Here is a tiny trained network, its code and every weight. The questions are about switching its units off for an input and a target symbol, where a switched-off unit gives its printed mean instead of its output.

import numpy as np


def w(rows, s, z=0):
    codes = np.array(rows[::2]) - 128.0
    scale = np.full(codes.shape[1], s)
    scale[-1] = z or s
    return codes * scale


def f(y):
    return np.maximum(y, 0)


def softmax(a):
    e = np.exp(a - a.max(-1, keepdims=True))
    return e / e.sum(-1, keepdims=True)


def log_softmax(a):
    a = a - a.max(-1, keepdims=True)
    return a - np.log(np.exp(a).sum(-1, keepdims=True))


def net(x, mask):
    ids = ['ΛΣΦαεηθμξπτψ'.index(c) for c in x.split()]
    T = len(ids)
    res = E[ids] + P[:T]
    u = 0
    for l in range(2):
        q, k, v = (res @ M[l].T for M in (Q, K, V))
        z = softmax(np.where(np.tri(T) > 0, q @ k.T / 2**0.5, -1e9)) @ v
        res = res + np.where(mask[u], z, O[l][:, -1]) @ O[l][:, :-1]
        u += 1
        y = f(res @ A[l][:, :-1].T + A[l][:, -1])
        res = res + np.where(mask[u : u + 16], y, B[l][:, -1]) @ B[l][:, :-1]
        u += 16
    return log_softmax(res[-1] @ U[:, :-1].T + U[:, -1])


Q, K, V, O, A, B = {}, {}, {}, {}, {}, {}
E = w([
[215,149,98,72,209,164,230,160,142,121],'Λ',
[124,162,120,98,138,163,121,127,127,145],'Σ',
[59,83,175,197,53,96,13,106,135,103],'Φ',
[172,84,24,34,73,142,108,4,129,65],'α',
[76,124,230,186,89,116,69,180,113,166],'ε',
[109,88,113,153,79,118,30,100,147,99],'η',
[114,124,148,142,117,131,93,125,115,134],'θ',
[90,145,228,189,202,120,162,219,136,155],'μ',
[143,110,89,100,119,150,94,90,149,104],'ξ',
[175,123,68,28,104,176,159,86,120,127],'π',
[114,62,46,116,72,148,28,55,157,71],'τ',
[115,133,165,98,151,143,154,139,118,155],'ψ',
],0.0031)
P = w([
[114,227,143,80,216,239,81,133,30,71],'0',
[122,163,110,172,66,126,168,110,247,143],'1',
[117,89,158,34,165,186,61,222,125,89],'2',
[183,115,108,152,142,25,124,112,58,235],'3',
[120,85,189,66,139,165,93,195,107,50],'4',
[60,177,97,178,14,174,194,115,246,109],'5',
[125,70,235,70,133,141,106,163,114,48],'6',
[212,86,96,155,152,30,100,85,72,254],'7',
],0.0036)
Q[0] = w([
[184,119,151,116,216,96,147,172,115,137],'L0H1',
[75,168,131,147,67,189,200,145,251,64],'L0H1',
],0.025)
K[0] = w([
[121,166,116,143,175,144,201,162,162,126],'L0H1',
[227,99,145,88,255,34,30,118,36,203],'L0H1',
],0.025)
V[0] = w([
[136,108,28,98,77,134,33,29,135,79],'L0H1',
[67,124,217,232,94,105,3,143,129,123],'L0H1',
],0.015)
O[0] = w([
[40,221,88,178,49,191,186,198,36,67,152],'L0H1',
[100,226,86,3,134,13,124,204,215,108,6],'L0H1',
],0.0056,0.0016)
A[0] = w([
[168,67,135,207,93,91,195,55,182,218,122],'L0N1',
[162,131,103,132,127,26,156,94,218,179,87],'L0N2',
[129,157,88,191,62,42,207,136,128,181,211],'L0N3',
[177,92,108,151,112,106,98,173,103,69,253],'L0N4',
[67,136,192,237,161,117,94,187,105,132,98],'L0N5',
[128,97,195,95,148,123,154,112,87,28,142],'L0N6',
[119,158,100,121,82,77,147,173,126,106,46],'L0N7',
[126,127,201,84,154,178,78,81,106,120,153],'L0N8',
[164,248,122,90,255,174,203,132,114,80,104],'L0N9',
[74,155,90,115,114,96,138,163,113,100,50],'L0N10',
[126,139,89,122,94,18,156,163,187,166,73],'L0N11',
[114,111,169,11,161,164,35,216,138,71,161],'L0N12',
[144,143,86,224,98,135,182,104,78,105,45],'L0N13',
[169,71,97,129,208,131,124,161,159,120,41],'L0N14',
[91,164,120,161,106,128,86,58,164,160,214],'L0N15',
[80,123,168,128,180,81,104,129,144,105,43],'L0N16',
],0.0082,0.0032)
B[0] = w([
[231,130,162,165,215,55,49,161,86,65,233],'L0N1',
[76,164,232,146,85,128,36,31,109,190,190],'L0N2',
[185,127,66,44,65,159,171,178,241,173,203],'L0N3',
[114,70,163,63,166,196,181,146,185,127,247],'L0N4',
[137,107,63,78,138,160,67,71,111,143,175],'L0N5',
[77,92,222,73,151,121,154,117,139,98,191],'L0N6',
[71,216,144,115,115,103,79,165,85,62,157],'L0N7',
[56,160,136,62,92,146,113,155,128,72,220],'L0N8',
[101,105,69,67,174,169,29,111,101,164,181],'L0N9',
[122,223,160,157,174,120,63,165,84,74,163],'L0N10',
[12,78,50,159,103,46,141,13,128,55,177],'L0N11',
[115,87,90,181,104,253,126,94,2,97,254],'L0N12',
[87,181,137,218,72,168,79,74,57,189,199],'L0N13',
[138,155,166,163,79,111,204,149,151,54,161],'L0N14',
[193,78,115,75,195,114,156,165,107,182,194],'L0N15',
[147,168,164,141,142,127,199,149,97,110,141],'L0N16',
],0.011,0.0038)
Q[1] = w([
[100,149,210,114,96,154,84,4,136,170],'L1H1',
[149,115,41,129,130,248,115,194,61,98],'L1H1',
],0.014)
K[1] = w([
[168,19,179,103,122,216,193,190,104,134],'L1H1',
[191,197,120,162,74,6,102,94,221,238],'L1H1',
],0.012)
V[1] = w([
[56,134,183,159,248,172,188,110,33,5],'L1H1',
[33,86,254,62,161,212,182,167,140,76],'L1H1',
],0.0028)
O[1] = w([
[129,176,249,86,174,90,78,20,188,175,253],'L1H1',
[72,147,203,68,53,62,44,76,186,202,203],'L1H1',
],0.0015,0.0021)
A[1] = w([
[155,113,45,88,194,64,173,209,193,66,127],'L1N1',
[210,118,132,135,176,144,88,157,139,181,213],'L1N2',
[211,53,73,104,138,152,242,197,171,179,113],'L1N3',
[181,210,149,98,86,114,97,239,111,126,82],'L1N4',
[101,73,134,182,133,90,97,56,150,157,12],'L1N5',
[187,125,183,88,123,51,161,139,236,121,169],'L1N6',
[192,135,123,214,141,115,144,126,89,115,125],'L1N7',
[90,153,136,122,92,47,114,141,143,100,70],'L1N8',
[249,102,155,111,182,82,178,159,147,100,169],'L1N9',
[112,151,39,105,78,136,187,139,144,149,146],'L1N10',
[95,93,112,115,81,144,192,87,196,225,142],'L1N11',
[119,100,138,138,176,161,130,143,109,104,225],'L1N12',
[93,187,240,195,104,97,255,153,94,56,8],'L1N13',
[132,120,112,194,154,111,100,108,72,95,113],'L1N14',
[158,118,98,225,83,156,167,94,130,171,87],'L1N15',
[169,126,179,157,137,74,81,119,131,148,6],'L1N16',
],0.009,0.002)
B[1] = w([
[146,174,111,57,188,137,255,149,82,158,144],'L1N1',
[28,133,142,126,93,155,154,119,117,99,203],'L1N2',
[124,102,125,224,206,180,137,26,208,132,152],'L1N3',
[118,183,163,120,65,182,138,107,174,164,156],'L1N4',
[195,202,143,132,90,160,168,121,104,109,180],'L1N5',
[66,121,186,70,144,63,91,116,114,226,168],'L1N6',
[140,96,91,61,105,140,117,134,187,111,171],'L1N7',
[130,119,63,128,147,107,126,91,120,66,160],'L1N8',
[118,176,103,213,88,69,174,147,75,121,204],'L1N9',
[145,127,129,169,168,102,72,218,159,106,181],'L1N10',
[192,72,73,135,64,86,138,146,122,186,162],'L1N11',
[131,91,127,95,110,168,145,107,138,123,255],'L1N12',
[116,107,204,189,96,39,153,182,95,100,152],'L1N13',
[166,93,153,103,143,120,156,137,187,159,197],'L1N14',
[117,142,122,110,178,157,101,116,34,124,158],'L1N15',
[189,103,150,153,196,136,103,164,133,97,196],'L1N16',
],0.016,0.0075)
U = w([
[149,59,158,187,69,128,195,190,114,32,192],'Λ',
[86,183,108,185,177,127,197,54,129,182,93],'Σ',
[69,133,72,156,182,72,54,95,138,59,93],'Φ',
[172,126,85,173,159,123,78,176,38,164,82],'α',
[153,179,75,136,25,100,169,64,112,146,59],'ε',
[160,182,86,64,191,120,193,172,130,137,76],'η',
[144,68,101,57,104,46,108,163,199,224,113],'θ',
[205,162,160,127,192,97,95,93,137,131,89],'μ',
[152,79,102,222,187,138,78,108,233,164,76],'ξ',
[65,66,151,3,156,252,104,51,134,121,253],'π',
[127,191,146,162,69,144,83,175,200,150,82],'τ',
[26,159,221,151,85,29,127,161,33,161,108],'ψ',
],0.0031)

Each question gives the input, a string of symbols that net reads in full, and the target symbol t.
The units are the heads (2 rows each of Q, K, V and O) and the neurons (one row each of A and B). Each row of codes is followed by its name. A weight is (code - 128) times the scale printed after its matrix; where a second scale follows, it is the last column's (O, A, B and U).
mask holds one flag per unit, layer by layer, with each layer's heads first. A switched-off unit (its flag False) gives its mean, the last column of its rows in O or B, instead of its output. The means were averaged over made-up inputs and are rounded, as every weight is.
A unit's drop is (log p(t) with every unit on - log p(t) with that unit switched off) / (log p(t) with every unit on - log p(t) with every unit switched off).
unit that matters most: the unit with the biggest drop
top k neurons: the k neurons with the biggest drops, biggest first
k most important neurons of layer l: the k neurons of layer l with the biggest drops, biggest first
input μ π Σ Φ, target π: 2 most important neurons of layer 0 : [L0N13 L0N1]
input μ Λ Λ η α Φ, target η: top 2 neurons : [L1N1 L0N3]
input η Λ μ, target π: top 2 neurons : [L0N5 L1N9]
input τ τ π μ α θ Λ η, target θ: 2 most important neurons of layer 1 : [L1N11 L1N6]
input Λ η Λ Σ, target η: top 2 neurons : [L1N1 L0N3]
input Λ μ ξ ψ τ Λ, target ψ: 2 most important neurons of layer 1 : [L1N6 L1N9]
input θ Φ η Λ Λ, target Λ: 4 most important neurons of layer 0 : [L0N14 L0N3 L0N6 L0N5]
input Φ Φ μ Φ, target Φ: 2 most important neurons of layer 0 : [L0N11 L0N2]
input Λ α ψ Λ Φ, target π: unit that matters most : L1N9
input Σ μ α Φ, target μ: 2 most important neurons of layer 0 : [L0N2 L0N11]
input ξ α θ Λ, target α: 2 most important neurons of layer 0 : [L0N13 L0N3]
input α ξ τ τ η Λ ε θ, target Λ: 3 most important neurons of layer 1 : [L1N9 L1N2 L1N16]
input θ η θ Φ μ τ μ Λ, target τ: 2 most important neurons of layer 0 : [L0N3 L0N13]
input Λ Φ τ Λ α ε π μ, target ε: 4 most important neurons of layer 0 : [L0N11 L0N2 L0N1 L0N3]
input μ ξ Λ π, target ξ: top 3 neurons : [L1N3 L0N3 L0N1]
input μ Λ μ π, target Λ: most important neuron of layer 0 : [L0N1]
input μ Λ Λ π μ Λ ε Λ, target Λ: top 3 neurons : [L0N1 L1N9 L1N2]
input τ η ψ α, target η: top 2 neurons : [L1N1 L0N3]
input ψ ε Λ α ε ψ, target α: top 3 neurons : [L0N13 L1N15 L0N3]
input η θ α Λ ξ Λ ε, target π: unit that matters most : L0N5
input μ ψ μ ψ ψ α, target ψ: 3 most important neurons of layer 1 : [L1N6 L1N9 L1N2]
input μ τ ψ Σ, target τ: top 2 neurons : [L1N4 L0N3]
input α μ ε ψ, target μ: 2 most important neurons of layer 1 : [L1N16 L1N5]
input θ μ π μ μ τ, target μ: 2 most important neurons of layer 0 : [L0N2 L0N1]
input α α Λ μ, target α: top 4 neurons : [L0N13 L0N3 L1N15 L0N1]
input Λ α π Φ ξ Φ, target Φ: top 4 neurons : [L0N11 L1N8 L0N2 L0N7]
input μ ε α Λ μ Λ α μ, target Λ: top neuron : [L0N1]
input Λ ε Λ ε μ Φ Σ η, target Φ: top 2 neurons : [L0N11 L0N2]
